Below is a small trained network, with its code and all its weights. Each question gives an input and a target symbol and asks what happens when units are switched off, that is, made to give their printed mean instead of their output.

import numpy as np


def w(rows, s, z=0):
    codes = np.array(rows[::2]) - 128.0
    scale = np.full(codes.shape[1], s)
    scale[-1] = z or s
    return codes * scale


def norm(h):
    return h / np.sqrt((h * h).mean(-1, keepdims=True) + 1e-5)


def f(y):
    return np.maximum(y, 0)


def softmax(a):
    e = np.exp(a - a.max(-1, keepdims=True))
    return e / e.sum(-1, keepdims=True)


def log_softmax(a):
    a = a - a.max(-1, keepdims=True)
    return a - np.log(np.exp(a).sum(-1, keepdims=True))


def net(x, mask):
    ids = ['ΓΠβδεζημτφ'.index(c) for c in x.split()]
    T = len(ids)
    res = E[ids] + P[:T]
    u = 0
    for l in range(3):
        r = norm(res)
        for j in range(2):
            rows = slice(2 * j, 2 * j + 2)
            q, k, v = (r @ M[l][rows].T for M in (Q, K, V))
            z = softmax(np.where(np.tri(T) > 0, q @ k.T / 2**0.5, -1e9)) @ v
            o = O[l][rows]
            res = res + np.where(mask[u + j], z, o[:, -1]) @ o[:, :-1]
        u += 2
        y = f(norm(res) @ A[l][:, :-1].T + A[l][:, -1])
        res = res + np.where(mask[u : u + 4], y, B[l][:, -1]) @ B[l][:, :-1]
        u += 4
    return log_softmax(norm(res)[-1] @ U[:, :-1].T + U[:, -1])


Q, K, V, O, A, B = {}, {}, {}, {}, {}, {}
E = w([
[149,166,85,146,140],'Γ',
[124,88,144,165,119],'Π',
[163,129,252,140,146],'β',
[174,129,68,175,89],'δ',
[143,173,141,158,74],'ε',
[107,186,127,108,150],'ζ',
[152,101,113,170,96],'η',
[158,184,154,70,167],'μ',
[58,80,172,145,77],'τ',
[76,110,76,94,128],'φ',
],0.0035)
P = w([
[33,66,169,170,66],'0',
[149,167,134,134,143],'1',
[140,45,233,167,188],'2',
[26,111,151,172,45],'3',
[157,164,131,121,146],'4',
[166,68,229,123,183],'5',
[16,114,148,170,41],'6',
[159,163,129,116,148],'7',
[183,63,221,104,171],'8',
[12,115,140,169,42],'9',
[160,163,125,115,148],'10',
[194,63,218,88,167],'11',
[7,116,140,171,37],'12',
[159,164,124,114,149],'13',
],0.0017)
Q[0] = w([
[140,150,239,186,77],'L0H1',
[169,131,129,162,94],'L0H1',
[160,143,228,99,254],'L0H2',
[226,149,162,190,172],'L0H2',
],0.0054)
K[0] = w([
[153,166,166,194,36],'L0H1',
[162,154,107,155,99],'L0H1',
[69,163,184,239,3],'L0H2',
[208,133,211,220,71],'L0H2',
],0.0045)
V[0] = w([
[31,115,187,95,131],'L0H1',
[161,249,198,108,102],'L0H1',
[188,157,115,103,216],'L0H2',
[65,66,126,16,125],'L0H2',
],0.0019)
O[0] = w([
[63,119,82,147,240,137],'L0H1',
[195,131,170,150,193,131],'L0H1',
[21,164,131,170,107,2],'L0H2',
[113,46,69,4,6,49],'L0H2',
],0.0018,0.00085)
A[0] = w([
[111,113,226,109,50,202],'L0N1',
[163,50,100,141,254,2],'L0N2',
[72,13,193,134,110,122],'L0N3',
[121,178,156,50,172,33],'L0N4',
],0.0036,0.0014)
B[0] = w([
[64,101,59,107,143,252],'L0N1',
[64,59,195,193,40,154],'L0N2',
[170,210,116,102,102,239],'L0N3',
[4,189,112,127,105,152],'L0N4',
],0.0044,0.0026)
Q[1] = w([
[118,96,79,213,102],'L1H1',
[253,84,165,105,254],'L1H1',
[126,216,78,123,200],'L1H2',
[151,202,107,143,58],'L1H2',
],0.004)
K[1] = w([
[242,147,173,141,173],'L1H1',
[117,126,47,252,39],'L1H1',
[130,233,120,90,202],'L1H2',
[50,86,201,78,138],'L1H2',
],0.0036)
V[1] = w([
[153,96,124,131,136],'L1H1',
[147,121,202,77,114],'L1H1',
[133,51,119,133,60],'L1H2',
[114,5,135,111,179],'L1H2',
],0.003)
O[1] = w([
[115,132,144,83,215,77],'L1H1',
[84,158,250,137,81,98],'L1H1',
[127,166,201,177,134,189],'L1H2',
[149,109,84,187,180,3],'L1H2',
],0.0023,0.0013)
A[1] = w([
[56,131,164,223,80,146],'L1N1',
[252,86,228,142,184,213],'L1N2',
[185,51,97,205,128,245],'L1N3',
[70,31,153,251,18,120],'L1N4',
],0.0028,0.0011)
B[1] = w([
[243,134,155,149,134,223],'L1N1',
[4,87,56,89,54,187],'L1N2',
[77,75,157,87,87,199],'L1N3',
[133,176,158,78,193,255],'L1N4',
],0.0036,0.003)
Q[2] = w([
[134,159,121,77,140],'L2H1',
[115,121,130,173,146],'L2H1',
[148,3,88,153,168],'L2H2',
[141,226,178,121,37],'L2H2',
],0.0062)
K[2] = w([
[94,163,79,107,146],'L2H1',
[166,143,156,138,143],'L2H1',
[246,72,129,123,8],'L2H2',
[44,126,146,97,254],'L2H2',
],0.0062)
V[2] = w([
[126,167,224,158,109],'L2H1',
[147,180,115,75,101],'L2H1',
[90,137,107,118,251],'L2H2',
[188,57,107,9,118],'L2H2',
],0.0023)
O[2] = w([
[151,141,63,85,157,219],'L2H1',
[44,122,121,163,220,255],'L2H1',
[81,185,194,190,72,42],'L2H2',
[174,253,135,40,131,100],'L2H2',
],0.002,0.00096)
A[2] = w([
[165,127,255,97,82,10],'L2N1',
[22,57,157,57,101,30],'L2N2',
[40,166,165,86,149,226],'L2N3',
[163,110,36,130,167,4],'L2N4',
],0.0035,0.00029)
B[2] = w([
[3,28,206,93,129,188],'L2N1',
[215,201,151,151,163,254],'L2N2',
[186,3,117,159,103,228],'L2N3',
[72,94,221,203,192,148],'L2N4',
],0.0034)
U = w([
[158,225,167,185,116,145],'Γ',
[122,98,58,106,197,211],'Π',
[61,79,200,107,137,184],'β',
[207,69,170,141,167,88],'δ',
[110,169,138,185,206,162],'ε',
[110,70,80,229,94,39],'ζ',
[115,196,135,59,179,139],'η',
[6,167,113,134,112,148],'μ',
[216,128,129,93,113,5],'τ',
[120,132,55,66,53,190],'φ',
],0.011,0.0016)

Each question gives the input, a string of symbols that net reads in full, and the target symbol t.
The units are the heads (2 rows each of Q, K, V and O) and the neurons (one row each of A and B). Each row of codes is followed by its name. A weight is (code - 128) times the scale printed after its matrix; where a second scale follows, it is the last column's (O, A, B and U).
mask holds one flag per unit, layer by layer, with each layer's heads first. A switched-off unit (its flag False) gives its mean, the last column of its rows in O or B, instead of its output. The means were averaged over made-up inputs and are rounded, as every weight is.
A unit's drop is (log p(t) with every unit on - log p(t) with that unit switched off) / (log p(t) with every unit on - log p(t) with every unit switched off).
The circuit of an input: a set's keep is (log p(t) with only the set's units on - log p(t) with every unit switched off) / (log p(t) with every unit on - log p(t) with every unit switched off). Starting from the 12 units with the biggest drops (on a tie, the unit counted first), units are removed one at a time, each time the one whose removal leaves the highest keep (on an exact tie, the one counted first), for as long as the keep stays at least 0.8.
circuit, biggest first: the units of the circuit, biggest drop first
unit that matters most: the unit with the biggest drop
top k neurons: the k neurons with the biggest drops, biggest first
k most important neurons of layer l: the k neurons of layer l with the biggest drops, biggest first
input δ δ ζ ε τ Γ, target β: circuit, biggest first : (L0N2)
input ε Γ ε δ, target Γ: top 2 neurons : (L2N3, L1N4)
input β η Γ φ φ ε δ ε ζ, target β: top 3 neurons : (L0N4, L0N1, L1N2)
input δ τ δ δ, target δ: top 3 neurons : (L0N3, L1N2, L1N1)
input δ τ δ Γ δ, target ζ: top 3 neurons : (L0N3, L2N4, L2N2)
input ε φ β β φ τ η Π δ, target β: top 4 neurons : (L1N3, L0N2, L0N3, L1N4)
input β β δ τ δ τ φ Γ φ φ ε φ ε, target φ: circuit, biggest first : (L0H2, L0N1, L2N1)
input ζ τ ε, target β: top 3 neurons : (L2N1, L1N1, L0N4)
input τ ε ζ τ δ φ μ δ φ, target δ: 3 most important neurons of layer 1 : (L1N2, L1N1, L1N3)
input τ ε η δ δ δ δ, target δ: top 2 neurons : (L1N1, L0N3)
input β τ δ ζ δ η φ ε ζ ε, target ζ: 2 most important neurons of layer 0 : (L0N1, L0N3)
input ε φ τ δ μ η ζ μ δ β ζ Γ, target β: circuit, biggest first : (L0N2, L2N1)
input β η φ β φ Π Π Π ε, target β: top 3 neurons : (L0N3, L0N1, L0N4)
input μ η φ Γ φ Π τ, target φ: circuit, biggest first : (L0N3, L0N1, L0H2, L2N1)
input τ ε δ φ Γ τ φ μ δ δ μ Γ δ, target Γ: top 3 neurons : (L2N3, L1N1, L0N2)
input μ τ β ε η ε φ ε δ φ τ φ Π, target φ: top 2 neurons : (L0N3, L0N1)
input δ φ τ τ δ, target ζ: 3 most important neurons of layer 1 : (L1N1, L1N4, L1N3)
input μ η φ η, target φ: unit that matters most : L0H2
input δ β δ Π τ φ ζ, target ζ: 2 most important neurons of layer 1 : (L1N3, L1N2)
input ζ δ δ β η τ δ β δ Γ φ δ, target φ: 2 most important neurons of layer 0 : (L0N1, L0N4)
